Here is a tiny trained network, its code and every weight. The questions are about switching its units off for an input and a target symbol, where a switched-off unit gives its printed mean instead of its output.

import numpy as np


def w(rows, s, z=0):
    codes = np.array(rows[::2]) - 128.0
    scale = np.full(codes.shape[1], s)
    scale[-1] = z or s
    return codes * scale


def norm(h):
    return h / np.sqrt((h * h).mean(-1, keepdims=True) + 1e-5)


def f(y):
    return np.maximum(y, 0)


def softmax(a):
    e = np.exp(a - a.max(-1, keepdims=True))
    return e / e.sum(-1, keepdims=True)


def log_softmax(a):
    a = a - a.max(-1, keepdims=True)
    return a - np.log(np.exp(a).sum(-1, keepdims=True))


def net(x, mask):
    ids = ['ΓΔΣΩαβεζθλμξπφψ'.index(c) for c in x.split()]
    T = len(ids)
    res = E[ids] + P[:T]
    r = norm(res)
    for j in range(3):
        rows = slice(2 * j, 2 * j + 2)
        q, k, v = (r @ M[0][rows].T for M in (Q, K, V))
        z = softmax(np.where(np.tri(T) > 0, q @ k.T / 2**0.5, -1e9)) @ v
        o = O[0][rows]
        res = res + np.where(mask[j], z, o[:, -1]) @ o[:, :-1]
    y = f(norm(res) @ A[0][:, :-1].T + A[0][:, -1])
    res = res + np.where(mask[3:7], y, B[0][:, -1]) @ B[0][:, :-1]
    return log_softmax(norm(res)[-1] @ U[:, :-1].T + U[:, -1])


Q, K, V, O, A, B = {}, {}, {}, {}, {}, {}
E = w([
[77,155,135,164,147],'Γ',
[155,103,130,96,105],'Δ',
[127,120,103,172,144],'Σ',
[209,152,117,94,5],'Ω',
[113,149,168,138,110],'α',
[114,117,117,94,144],'β',
[72,143,114,121,108],'ε',
[112,126,132,110,155],'ζ',
[148,128,131,166,82],'θ',
[113,75,189,154,30],'λ',
[136,119,131,98,99],'μ',
[88,75,103,132,120],'ξ',
[125,59,190,75,125],'π',
[144,210,117,144,114],'φ',
[87,153,131,140,144],'ψ',
],0.031)
P = w([
[113,177,121,16,100],'0',
[106,175,144,2,82],'1',
[107,172,156,32,109],'2',
[132,173,164,65,129],'3',
[138,165,160,70,133],'4',
[146,163,153,84,151],'5',
[152,152,147,78,147],'6',
[159,153,147,84,152],'7',
[153,156,142,89,150],'8',
[161,149,137,94,156],'9',
[174,159,151,103,169],'10',
[171,169,159,105,176],'11',
],0.0055)
Q[0] = w([
[151,134,102,133,191],'head 1',
[41,131,32,128,148],'head 1',
[165,232,75,132,89],'head 2',
[68,38,119,97,117],'head 2',
[121,109,10,138,199],'head 3',
[50,95,108,58,177],'head 3',
],0.011)
K[0] = w([
[147,105,159,174,83],'head 1',
[124,86,59,150,62],'head 1',
[107,248,86,159,115],'head 2',
[132,93,122,127,170],'head 2',
[99,134,87,136,167],'head 3',
[116,80,95,76,190],'head 3',
],0.014)
V[0] = w([
[127,90,197,145,157],'head 1',
[146,209,153,66,203],'head 1',
[85,135,89,150,52],'head 2',
[183,245,140,88,116],'head 2',
[40,84,86,129,174],'head 3',
[64,149,66,137,153],'head 3',
],0.012)
O[0] = w([
[81,124,110,72,39,78],'head 1',
[147,102,93,55,121,252],'head 1',
[133,37,22,145,23,168],'head 2',
[130,213,74,111,55,228],'head 2',
[255,186,207,135,143,150],'head 3',
[207,121,190,187,113,114],'head 3',
],0.007,0.0033)
A[0] = w([
[214,98,110,108,151,71],'neuron 1',
[228,120,93,254,109,2],'neuron 2',
[192,184,164,107,153,34],'neuron 3',
[52,241,13,164,113,172],'neuron 4',
],0.0094,0.0042)
B[0] = w([
[119,90,70,235,184,150],'neuron 1',
[79,26,155,94,211,160],'neuron 2',
[103,101,101,197,43,181],'neuron 3',
[144,107,156,194,255,255],'neuron 4',
],0.0099,0.0073)
U = w([
[151,126,174,127,112,177],'Γ',
[123,191,156,130,111,204],'Δ',
[161,23,143,161,163,90],'Σ',
[185,173,109,157,41,253],'Ω',
[9,172,146,109,171,21],'α',
[117,141,116,146,133,60],'β',
[149,135,151,123,133,186],'ε',
[119,147,96,132,162,80],'ζ',
[140,100,29,218,109,54],'θ',
[117,124,243,58,155,118],'λ',
[190,214,182,84,138,221],'μ',
[203,137,100,134,146,125],'ξ',
[93,143,199,152,37,182],'π',
[148,247,52,145,159,44],'φ',
[125,144,113,117,164,41],'ψ',
],0.012,0.0054)

Each question gives the input, a string of symbols that net reads in full, and the target symbol t.
The units are the heads (2 rows each of Q, K, V and O) and the neurons (one row each of A and B). Each row of codes is followed by its name. A weight is (code - 128) times the scale printed after its matrix; where a second scale follows, it is the last column's (O, A, B and U).
mask holds one flag per unit, heads first, then neurons. A switched-off unit (its flag False) gives its mean, the last column of its rows in O or B, instead of its output. The means were averaged over made-up inputs and are rounded, as every weight is.
A unit's drop is (log p(t) with every unit on - log p(t) with that unit switched off) / (log p(t) with every unit on - log p(t) with every unit switched off).
The circuit of an input: a set's keep is (log p(t) with only the set's units on - log p(t) with every unit switched off) / (log p(t) with every unit on - log p(t) with every unit switched off). Starting from all 7 units, units are removed one at a time, each time the one whose removal leaves the highest keep (on an exact tie, the one counted first), for as long as the keep stays at least 0.8.
circuit, biggest first: the units of the circuit, biggest drop first
unit that matters most: the unit with the biggest drop
top k neurons: the k neurons with the biggest drops, biggest first
which heads matter: for each layer, one digit per head in row order, 1 if its drop is at least 0.15 and else 0, layers parted by /
drop when u is switched off: that unit's drop, to one decimal
input Γ ζ β β ζ β, target μ: circuit, biggest first	(neuron 4; head 3)
input φ ζ ζ Γ Δ φ ζ ε Σ ε α, target α: which heads matter	101
input Γ α ε θ α μ α ε Σ, target Σ: circuit, biggest first	(neuron 2)
input Σ π Ω ξ ζ Σ ζ α, target α: which heads matter	001
input θ Δ ε ε ε ε ε Σ Γ, target Σ: circuit, biggest first	(head 2; neuron 2; head 3)
input λ α φ Δ β μ β, target Ω: circuit, biggest first	(head 3; neuron 3; neuron 4)
input β Γ π π ζ β, target λ: which heads matter	110
input ζ ζ β, target μ: circuit, biggest first	(head 3; neuron 4)
input Δ μ β, target Ω: which heads matter	011
input ε ε ε ε, target Σ: which heads matter	111
input β μ θ, target θ: which heads matter	011
input α Γ λ ζ, target π: top 2 neurons	(neuron 3; neuron 4)
input π Γ π ζ, target λ: which heads matter	110
input ξ ε β, target Σ: unit that matters most	head 2
input Ω β ψ π Γ ζ Δ ζ, target μ: top 2 neurons	(neuron 4; neuron 2)
input Γ π φ ξ ψ ε ψ β ε α ε θ, target θ: drop when head 3 is switched off	0.5
input ψ ζ ζ ζ, target μ: drop when head 2 is switched off	1.1
input Δ λ λ ζ, target π: drop when neuron 3 is switched off	0.3
input Σ ξ β, target Σ: drop when head 2 is switched off	2.1
